Below is a small trained network, with its code and all its weights. Each question gives an input and a class and asks what happens when units are switched off, that is, made to give their printed mean instead of their output.

import numpy as np


def w(rows, s, z=0):
    codes = np.array(rows[::2]) - 128.0
    scale = np.full(codes.shape[1], s)
    scale[-1] = z or s
    return codes * scale


def f(y):
    return y / 2 * (1 + np.tanh(0.7978845608 * (y + 0.044715 * y**3)))


def log_softmax(a):
    a = a - a.max(-1, keepdims=True)
    return a - np.log(np.exp(a).sum(-1, keepdims=True))


def net(x, mask):
    res = np.array(x, float).reshape(1, 6) / 4 @ E
    y = f(res @ A[0][:, :-1].T + A[0][:, -1])
    res = res + np.where(mask, y, B[0][:, -1]) @ B[0][:, :-1]
    return log_softmax(res[-1] @ U[:, :-1].T + U[:, -1])


A, B = {}, {}
E = w([
[146,53,175,105,163,195,144,114,105],'x0',
[168,130,219,205,71,187,102,68,173],'x1',
[62,89,157,168,187,138,165,159,81],'x2',
[251,185,108,122,60,116,103,127,101],'x3',
[143,103,115,72,208,255,62,201,132],'x4',
[147,142,167,85,240,106,244,68,190],'x5',
],0.0094)
A[0] = w([
[246,207,43,123,94,144,95,166,137,222],'n0',
[89,134,72,92,169,113,129,185,132,212],'n1',
[141,107,123,52,184,107,142,134,141,196],'n2',
[245,70,159,104,90,166,91,109,101,213],'n3',
[132,65,169,186,151,159,62,117,122,245],'n4',
[145,157,254,153,134,108,147,44,189,253],'n5',
[144,192,45,81,150,90,116,93,145,158],'n6',
],0.009,0.0039)
B[0] = w([
[169,184,174,169,81,146,61,251,127,238],'n0',
[126,106,99,66,109,92,161,105,136,208],'n1',
[156,112,154,105,138,125,209,91,123,197],'n2',
[92,236,156,83,136,99,127,78,106,210],'n3',
[52,142,164,99,71,127,154,130,115,195],'n4',
[67,92,214,122,142,124,120,183,151,250],'n5',
[148,99,134,174,163,93,126,164,166,196],'n6',
],0.014,0.013)
U = w([
[68,118,29,139,74,157,146,64,119,239],'0',
[106,34,153,233,113,176,109,202,196,145],'1',
[156,155,184,108,164,184,178,129,137,204],'2',
[190,220,97,165,73,166,18,159,118,8],'3',
[154,47,1,140,230,121,192,115,130,16],'4',
],0.0087,0.0014)

Each question gives the input, the list of numbers given to net, and the class t.
The units are the neurons (one row each of A and B). Each row of codes is followed by its name. A weight is (code - 128) times the scale printed after its matrix; where a second scale follows, it is the last column's (A, B and U).
mask holds one flag per neuron, in row order. A switched-off neuron (its flag False) gives its mean, the last column of its row in B, instead of its output. The means were averaged over made-up inputs and are rounded, as every weight is.
A unit's drop is (log p(t) with every unit on - log p(t) with that unit switched off) / (log p(t) with every unit on - log p(t) with every unit switched off).
The circuit of an input: a set's keep is (log p(t) with only the set's units on - log p(t) with every unit switched off) / (log p(t) with every unit on - log p(t) with every unit switched off). Starting from all 7 units, units are removed one at a time, each time the one whose removal leaves the highest keep (on an exact tie, the one counted first), for as long as the keep stays at least 0.8.
circuit, biggest first: the units of the circuit, biggest drop first
unit that matters most: the unit with the biggest drop
k most important neurons: the k neurons with the biggest drops, biggest first
drop of u: that unit's drop, to one decimal
input [2,4,-4,5,5,3], class 3: circuit, biggest first -> [n0]
input [-6,-7,-6,1,-3,6], class 1: 3 most important neurons -> [n0, n6, n3]
input [1,-3,8,6,-2,5], class 4: circuit, biggest first -> [n0, n3]
input [7,2,-5,-5,-4,-5], class 0: circuit, biggest first -> [n0, n6]
input [-1,-2,4,2,-7,8], class 1: circuit, biggest first -> [n5, n3]
input [-1,2,4,-2,8,-8], class 3: 3 most important neurons -> [n5, n2, n3]
input [-8,5,6,-7,1,-4], class 0: 4 most important neurons -> [n0, n5, n6, n4]
input [7,6,-3,0,-4,-3], class 2: 3 most important neurons -> [n3, n0, n5]
input [-7,-1,3,-5,-3,-1], class 0: 4 most important neurons -> [n0, n5, n6, n2]
input [5,2,7,-2,-5,7], class 1: 2 most important neurons -> [n5, n3]
input [-1,-3,5,1,7,-5], class 3: 3 most important neurons -> [n5, n2, n6]
input [-5,-5,0,7,-5,4], class 3: 2 most important neurons -> [n0, n5]
input [-7,0,3,1,4,1], class 3: 2 most important neurons -> [n5, n2]
input [3,1,8,-8,8,0], class 2: unit that matters most -> n4
input [8,1,-2,-6,-6,3], class 1: 3 most important neurons -> [n3, n5, n1]
input [3,1,7,1,-2,4], class 1: 2 most important neurons -> [n3, n5]
input [5,-6,-1,3,-7,7], class 4: 2 most important neurons -> [n0, n3]
input [4,-6,4,-3,-5,-3], class 0: drop of n6 -> 0.5
input [7,-5,-2,-4,1,-7], class 0: drop of n0 -> 0.1
input [4,4,8,-1,7,-1], class 2: drop of n6 -> 0.0
input [6,-5,-3,-4,-4,-3], class 0: unit that matters most -> n6
